Moves between units:
gz m qz
gz t gq
gz x ff
gz h fh
jn m nc
jn t bm
jn x dd
jn h ns
cq m hf
cq t sm
cq x ph
cq h ch
gl m ch
gl t cq
gl x nc
gl h dr
ff m gq
ff t lf
ff x nr
ff h gz
hh m pn
hh t hn
hh x hc
hh h dt
fz m zn
fz t cm
fz x tg
fz h mn
hf m dt
hf t hh
hf x sm
hf h gb
dt m rm
dt t pn
dt x hh
dt h pz
nc m cq
nc t ph
nc x bm
nc h gl
lf m fz
lf t tg
lf x cr
lf h gq
cj m nt
cj t ns
cj x zd
cj h pp
qr m cj
qr t zd
qr x pf
qr h hz
qd m bb
qd t dr
qd x nt
qd h bm
pz m ll
pz t rm
pz x dt
pz h qb
bm m ph
bm t bb
bm x qd
bm h nc
qz m mf
qz t mn
qz x gq
qz h ld
nm m pf
nm t nj
nm x mf
nm h cm
fh m ld
fh t qz
fh x gz
fh h cr
nt m dr
nt t gl
nt x ns
nt h qd
pp m qd
pp t nt
pp x cj
pp h dd
zd m ns
zd t jn
zd x hr
zd h cj
fl m jh
fl t mj
fl x ft
fl h qg
tj m gz
tj t ff
tj x dl
tj h mj
ft m mj
ft t tj
ft x ll
ft h fl
ll m tj
ll t dl
ll x rm
ll h ft
bc m qb
bc t pz
bc x gb
bc h hc
ch m gb
ch t hf
ch x cq
ch h qf
qb m ft
qb t ll
qb x pz
qb h hn
hz m pp
hz t cj
hz x qr
hz h rc
cm m qr
cm t pf
cm x nm
cm h zn
hc m hn
hc t qb
hc x bc
hc h hh
bp m hc
bp t bc
bp x qf
bp h sm
rm m dl
rm t qg
rm x pn
rm h ll
mf m nj
mf t ct
mf x mn
mf h nm
bb m bp
bb t qf
bb x dr
bb h ph
sm m hh
sm t hc
sm x bp
sm h hf
gq m mn
gq t fz
gq x lf
gq h qz
ct m rc
ct t hz
ct x zn
ct h nj
qg m nr
qg t jh
qg x fl
qg h dl
nj m hr
nj t rc
nj x ct
nj h pf
qf m bc
qf t gb
qf x ch
qf h bp
ph m sm
ph t bp
ph x bb
ph h cq
gb m pz
gb t dt
gb x hf
gb h bc
mj m fh
mj t gz
mj x tj
mj h jh
ns m gl
ns t nc
ns x jn
ns h nt
mn m ct
mn t zn
mn x fz
mn h mf
rc m dd
rc t pp
rc x hz
rc h hr
dr m qf
dr t ch
dr x gl
dr h bb
pf m zd
pf t hr
pf x nj
pf h qr
jh m cr
jh t fh
jh x mj
jh h nr
hr m jn
hr t dd
hr x rc
hr h zd
cr m tg
cr t ld
cr x fh
cr h lf
tg m cm
tg t nm
tg x ld
tg h fz
nr m lf
nr t cr
nr x jh
nr h ff
ld m nm
ld t mf
ld x qz
ld h tg
pn m qg
pn t fl
pn x hn
pn h rm
dl m ff
dl t nr
dl x qg
dl h tj
zn m hz
zn t qr
zn x cm
zn h ct
hn m fl
hn t ft
hn x qb
hn h pn
dd m bm
dd t qd
dd x pp
dd h jn

The rows follow the links: the fewer symbols apart two units are, the more alike their rows tend to be.

Each row is also shifted at random along 5 hidden directions that mean nothing.

Some units, each with a row of numbers:
bb -> 398 -397 249 683 -156 227 75 257 266 -581 -57 -165 22 -312 159 160 139 -523 238 -103 520 -411 306 6 -560 377 360 -407 -151 -244 -76 1 -434 476 -55 175 54 -43 29 423 -536 129 89
jn -> -675 -370 -48 50 176 196 -15 -172 -32 -457 -124 -8 117 302 28 -203 -115 -98 24 130 -128 132 283 -580 -445 -93 -173 -114 -116 0 -448 55 125 -56 141 -494 -162 272 -304 374 281 -50 217
qb -> -509 283 -10 155 -22 -42 -129 244 -428 193 571 179 295 -400 32 442 -102 190 -90 -481 -156 -119 17 237 254 -89 -485 210 97 267 9 -14 -279 -415 -17 254 68 169 -25 -838 59 93 -81
pz -> -44 110 62 383 -244 -59 -36 401 -421 338 537 10 200 -351 -283 323 -249 -75 117 -286 -104 -369 112 58 174 -336 -461 163 106 329 -153 -201 -582 -129 126 364 -1 312 55 -735 -136 55 -262
dr -> -192 -402 74 712 218 362 -10 87 -160 -580 -2 -28 -34 -361 255 160 147 -282 168 -91 284 -230 276 78 -494 245 53 -142 -84 -233 -18 -75 -174 -16 -128 457 176 80 -39 251 -139 -7 244
tj -> -445 300 -478 -403 324 51 -167 -389 -273 -4 196 -113 -238 -235 162 184 -468 234 -404 -94 -510 -133 -72 -290 251 -462 -303 895 62 81 -151 -391 290 -627 225 87 58 120 -323 -410 304 -69 -2
gq -> 634 333 -79 -417 241 -71 83 -87 337 42 -413 -13 -355 -184 211 -27 28 357 -89 197 -73 232 -269 395 218 138 416 176 -233 -303 419 188 314 -196 311 -105 -197 37 286 -106 118 145 71
mn -> 355 86 206 -490 32 -304 181 -188 451 367 -384 166 -240 360 -238 -431 122 322 16 387 9 226 -385 313 351 -122 249 -182 51 27 122 13 452 6 46 -375 -204 -55 188 447 116 -11 0
bp -> 253 -205 580 178 -250 -61 400 437 191 -93 65 258 -135 -254 -335 183 94 45 149 -86 36 -1141 -8 154 -38 -508 -450 105 -213 -48 -743 -129 274 -82 238 334 121 388 -132 642 -59 -31 -17
lf -> 1304 247 -187 -501 -82 52 76 -45 68 278 -415 54 -574 -107 14 -31 102 582 -28 500 -614 -69 -314 364 467 -26 177 444 -288 -384 500 347 283 -128 231 137 -196 121 305 -203 543 47 54
bc -> -396 -205 334 420 -84 -160 -28 -90 -76 103 559 263 192 -12 -209 49 -64 -183 -120 -267 -14 -396 33 334 462 321 -157 -149 204 229 379 -216 -243 -86 -442 -73 -198 -311 -200 -1 -488 -68 56
nr -> 664 93 -483 -19 -30 83 -204 -220 -20 37 2 -493 -302 -194 102 -121 -776 -65 -87 188 -397 155 176 -284 249 -142 451 299 -32 -109 310 -255 -573 -150 381 -431 -664 285 -45 -721 -42 140 -103
ct -> -538 91 75 201 206 -121 -136 -157 46 215 -185 -59 121 371 -80 -167 320 -92 126 -41 809 857 -247 171 -269 -75 391 -649 478 435 -12 -201 -174 215 -433 101 452 -368 161 313 -222 -58 -181
fl -> 320 379 -319 -454 -353 -190 -54 -5 178 86 242 -321 115 2 228 287 -139 -379 -327 -407 156 -343 -54 -326 48 -54 -30 411 23 45 -176 -111 125 503 -234 139 482 -621 -271 -120 -348 -34 -415
dt -> -450 75 134 526 -62 -36 -61 340 -377 195 542 108 150 -466 -283 284 -291 -76 61 -400 39 -330 88 91 169 -438 -379 109 181 360 -306 -366 -569 -386 80 342 55 389 -50 -627 -239 69 -223
nc -> -271 -598 144 548 218 171 -131 -92 33 -775 -74 -152 1 -10 279 126 411 251 -77 -167 476 -235 -38 32 -689 6 -14 -250 -168 39 -136 114 -124 -74 -340 -235 373 -141 -278 978 270 -197 201
ff -> 788 -9 -268 -432 -41 -129 -176 -460 237 -224 -137 -297 -466 62 385 70 273 952 -493 -93 71 -29 -517 320 146 -126 258 346 -196 43 533 297 74 -78 -408 -574 318 -625 -284 637 691 -204 -197
zd -> -559 41 61 -433 -59 -41 113 196 193 -287 -289 167 350 452 135 -109 297 412 146 179 -24 428 22 -270 -442 19 -193 -372 -319 -124 -429 576 399 113 219 -668 -35 251 -47 284 559 -1 38
hz -> 586 -57 41 -253 -584 2 105 342 -2 272 -350 5 237 477 -122 -212 261 123 422 400 30 513 36 -119 -208 89 66 -565 -265 -20 -110 708 -268 794 7 -299 -73 62 409 -76 315 61 -211
hn -> -339 282 -15 50 -176 -153 -91 325 -12 -12 503 39 529 -313 122 311 -294 178 -85 -418 -145 91 136 119 286 331 -125 -53 -227 60 258 278 -529 -240 211 -643 -605 136 -40 -885 -146 273 -174
jh -> 256 12 -351 -154 68 -124 -244 -356 240 -232 81 -528 -164 -84 293 41 -426 186 -365 -171 142 97 -138 -252 72 -195 456 316 8 149 166 -239 -286 -71 -2 -645 -113 -263 -333 47 -20 29 -243
mf -> 146 143 179 -222 160 -267 182 -155 150 439 -365 14 -272 268 -336 -344 114 2 62 209 355 212 -378 117 101 -502 228 -106 398 332 -271 -327 437 29 -20 283 258 71 186 433 -98 -99 -126
pp -> -991 -74 -43 -93 290 201 6 109 -38 -349 -231 62 234 231 43 -170 -134 -63 155 167 -131 412 376 -573 -552 -115 -241 -125 -151 -146 -694 114 211 -178 459 -403 -258 545 -152 -7 232 83 221

Where do the symbols, taken in turn from left to right, take each start?
Answer with the unit's name.
-282 -237 366 140 31 -19 148 -42 -45 68 345 529 19 -47 -256 -7 7 -149 -29 26 -524 -644 179 284 465 395 -390 19 -15 -155 298 -14 283 -278 -92 47 -417 3 -43 -6 -206 -37 413
x m t h -> hn
169 447 -336 -551 -259 -150 -20 23 -104 225 358 -47 134 -16 169 358 -90 -144 -277 -238 -393 -265 -7 -202 370 181 -300 473 -123 -47 74 111 229 254 -88 232 259 -379 -186 -550 -54 -3 -178
m x h -> mj
999 62 -336 -277 -35 29 -153 -395 39 -81 -208 -371 -475 -58 300 85 105 558 -261 59 12 -5 -404 258 165 -84 304 416 -32 -103 584 145 5 -21 -226 -35 298 -375 -34 187 376 -113 -104
h x h t -> qz
-142 48 -89 -523 -227 29 10 -62 -72 22 -214 219 324 597 162 -190 575 63 16 231 -180 587 -18 -136 -221 632 -69 -330 -137 -213 274 754 353 499 -378 -187 131 -397 134 128 412 -128 150
h t m m -> cq
-88 66 11 -72 -58 16 17 168 -204 222 -305 61 148 323 -38 -128 371 170 307 180 227 664 -120 -48 -289 -140 -19 -418 71 128 -182 290 -73 295 -66 166 267 71 360 -84 338 -27 -112
h m t -> nt
-4 126 -511 -224 228 23 -224 -364 -48 -83 105 -334 -221 -125 196 93 -393 65 -369 -214 -67 -74 -114 -309 133 -345 56 630 159 137 -59 -414 20 -294 42 -94 165 -80 -363 -143 59 -18 -182
t h m t -> mf
-560 170 68 90 200 28 -57 118 -156 193 -159 -29 210 127 -51 -182 199 155 301 103 451 909 -40 -28 -410 -114 69 -497 227 232 -162 82 -220 -63 57 36 100 334 263 -212 95 83 -53
x h x h -> pf
561 376 59 -411 159 -183 203 -116 435 192 -474 34 -314 -2 8 -90 218 144 -48 139 259 152 -329 302 142 -19 398 97 48 -76 106 -110 560 31 136 211 117 -108 268 254 -129 81 -73
t x -> mn
-18 -462 -35 781 121 434 -148 -54 -160 -511 -7 -105 53 -208 222 22 25 -456 175 5 102 -58 392 -102 -305 563 205 -226 -104 -291 289 -81 -464 138 -106 160 -126 -14 14 19 -273 32 344
t t m -> hh
-437 -128 282 364 -94 -142 -131 -139 -184 173 596 234 202 -53 -203 93 44 -19 -123 -318 -78 -331 -23 404 444 211 -288 -125 222 268 356 -151 -236 -272 -411 -82 -67 -287 -137 -36 -167 -85 51
h t m x -> ft
204 184 -378 -625 -136 -122 -140 -334 141 -10 240 -196 1 158 247 136 -230 76 -492 -120 -367 -135 -87 -176 414 146 -38 497 -129 3 311 60 169 55 -139 -471 -40 -473 -418 -108 150 -94 -156
x t t -> fh
-43 -672 44 116 -54 220 -48 -156 25 -541 -147 -17 -45 397 45 -244 124 429 11 236 -147 -246 78 -295 -453 -156 -224 -167 -325 -77 -210 315 20 58 -117 -647 -72 104 -296 860 700 -231 189
h h x -> qd
232 -115 175 -206 -44 -204 19 -260 45 525 -280 140 -84 553 -362 -560 141 331 172 475 -115 584 -291 246 363 -50 180 -433 204 202 354 225 56 88 -168 -370 -205 -95 313 194 241 -116 4
m m -> cj
1012 299 139 -475 -34 -175 304 159 523 116 -587 -111 -522 -104 -69 -31 100 484 71 226 340 -206 -416 256 -79 -656 280 199 -150 -68 -368 24 437 -45 364 112 259 186 249 471 216 102 -250
m h t m -> hr
-285 451 -130 -309 -79 -100 81 398 -107 79 386 23 268 -420 107 573 -118 262 -167 -455 -123 -280 -53 -29 71 -421 -519 440 -184 91 -411 -3 16 -313 315 121 164 265 -198 -608 113 118 -315
t x m m -> cr
-699 -226 -72 -152 137 181 -83 -213 -26 -357 -109 43 272 425 161 -268 52 -250 -2 171 -99 366 321 -490 -296 370 -26 -235 -100 -112 -107 201 249 214 -133 -433 -100 -116 -181 330 98 -110 312
m h h -> gl
53 470 -48 -413 -314 -208 26 398 213 -3 320 -143 330 -204 109 394 -168 144 -193 -484 106 -351 -6 -134 13 -283 -248 242 -200 68 -454 43 -46 106 229 -184 131 -36 -246 -292 -19 177 -430
m x m t -> lf
862 215 -270 -92 -8 -5 -54 -148 154 -81 -294 -414 -455 -274 259 102 38 348 -224 -32 389 61 -337 208 -48 -281 419 280 -2 -28 161 -70 -80 -71 -70 181 389 -146 9 229 170 25 -221
t x -> gq
-681 28 35 -139 456 -40 -74 -279 -282 383 -175 298 -57 302 -286 -392 193 540 21 238 -115 755 -268 285 170 -208 -101 -150 311 322 122 18 195 -535 -22 -49 -109 255 256 -68 476 -116 181
t m t -> ns
